Look-ups in named tables: a row name and a column name give one cell, copied from the table.

mabip:
|  | dubi | sile | raresi | rol | vefof |
|---|---|---|---|---|---|
| veko | -0.068 | 0.178 | 0.262 | 0.054 | 0.393 |
| geretek | 0.129 | -0.025 | -0.059 | -0.145 | 0.065 |
| fuga | 0.286 | -0.431 | -0.702 | -0.060 | 0.141 |
| duk | -0.147 | 0.381 | 0.584 | 0.082 | -0.149 |
| sufu | 0.011 | 0.043 | 0.048 | 0.110 | 0.019 |
| pamuk | -0.226 | 0.448 | 0.691 | 0.110 | -0.206 |
| gumis | -0.108 | 0.110 | 0.155 | 0.252 | -0.021 |
| rerid | -0.029 | 0.043 | 0.048 | 0.167 | -0.019 |
| ribupig | 0.247 | -0.363 | -0.595 | -0.031 | 0.014 |
| naruk | 0.011 | 0.043 | 0.048 | 0.082 | 0.479 |
| sak | 0.168 | -0.228 | -0.380 | -0.031 | -0.208 |
| notov | -0.029 | 0.043 | 0.048 | 0.167 | -0.544 |
| gasur | 0.050 | 0.043 | 0.048 | -0.031 | -0.196 |

What is the vefof of rerid in mabip?
-0.019
What is the rol of sufu in mabip?
0.110
What is the vefof of notov in mabip?
-0.544
What is the rol of notov in mabip?
0.167
What is the dubi of notov in mabip?
-0.029
What is the raresi of gasur in mabip?
0.048
What is the sile of notov in mabip?
0.043
What is the sile of geretek in mabip?
-0.025
What is the sile of sufu in mabip?
0.043
What is the vefof of geretek in mabip?
0.065
What is the vefof of ribupig in mabip?
0.014

kitu:
cols = piz, pifaf, kofor
zab: [673, 783, 21]
mez: [265, 715, 67]
ligigi: [443, 666, 25]

piz of zab: 673
pifaf of zab: 783
kofor of ligigi: 25
kofor of zab: 21
kofor of mez: 67
pifaf of ligigi: 666
pifaf of mez: 715
piz of ligigi: 443
piz of mez: 265
Which row has the largest kofor? mez

lafezi =
cols = negivir, ridipil, viromev, bukazur, vis, fezefug, fafa
sibefu: [3.23, 3.54, 3.84, 2.75, 2.86, 7.63, 3.52]
zefufo: [3.66, 3.23, 3.85, 2.77, 2.92, 7.95, 3.55]
madare: [1.69, 2.67, 4.14, 4.86, 3.20, 5.21, 2.39]
busogu: [3.57, 3.25, 3.86, 2.79, 3.15, 7.41, 3.44]
sizif: [1.81, 2.50, 4.25, 4.80, 3.23, 5.05, 2.38]
rodag: [2.28, 1.95, 3.43, 4.82, 4.09, 4.37, 2.80]
dabom: [2.15, 1.91, 3.02, 4.82, 3.91, 4.07, 2.74]

sibefu, ridipil -> 3.54
rodag, viromev -> 3.43
zefufo, viromev -> 3.85
sizif, fafa -> 2.38
sibefu, fafa -> 3.52
busogu, bukazur -> 2.79
dabom, vis -> 3.91
zefufo, bukazur -> 2.77

nef =
,metenab,rik,vuk,fara,zokoz,zuv,mapo,dofono
gepa,105,80,107,105,83,96,62,121
lafumi,56,134,109,131,93,112,113,140
gezakez,85,139,104,118,109,102,116,141
bik,102,102,78,82,107,130,97,107
sifegi,138,128,24,112,163,127,85,164
kal,41,83,85,116,112,90,127,40
bor,118,111,125,89,93,83,113,95
faf,124,74,123,114,84,60,49,111
biz,103,103,126,118,77,88,96,114
lev,127,118,74,109,125,103,95,136
kisa,193,130,141,78,114,52,139,63
lat,100,107,68,126,134,96,127,59

mapo of lat is 127
metenab of kisa is 193
metenab of lat is 100
vuk of biz is 126
zuv of biz is 88
dofono of bor is 95

nimat:
	bim	tol	bosev	ziraton	dafak	mula	zamad	nekotad
motifum	7451	2848	5375	4645	4021	3896	646	6305
nosod	6196	5041	5775	5376	5900	5195	7912	2805
dipi	5795	5019	6320	4937	4876	5001	6723	4553
badu	5772	3121	5838	6539	5624	4221	3907	5927
vusit	3756	7220	4491	4425	5548	6258	9069	3488
tatene	1737	6712	4570	6611	6363	6143	7648	5098
viraguv	6723	6784	5927	3782	3444	5517	3369	4191
sero	6350	3856	5701	5129	5139	4439	5759	5064
rekugu	7220	4002	5708	5048	4596	4714	1659	4469
dobomib	4215	6221	5706	5975	5504	5772	5929	4379
rut	4864	4656	3983	3835	4755	4853	6101	5980
gon	5352	5754	4814	4379	5084	5364	6983	4085
mun	4731	6461	5073	5564	6296	5971	8806	2330
kisuzuk	2922	6762	4840	5328	4690	5615	5666	6530

bim of viraguv = 6723
nekotad of dobomib = 4379
zamad of tatene = 7648
ziraton of vusit = 4425
tol of badu = 3121
bim of badu = 5772
dafak of motifum = 4021
ziraton of dipi = 4937
ziraton of badu = 6539
dafak of sero = 5139
dafak of viraguv = 3444
nekotad of gon = 4085
dafak of dipi = 4876
mula of tatene = 6143
dafak of vusit = 5548
bim of sero = 6350
bim of dobomib = 4215
tol of dobomib = 6221
bim of rekugu = 7220

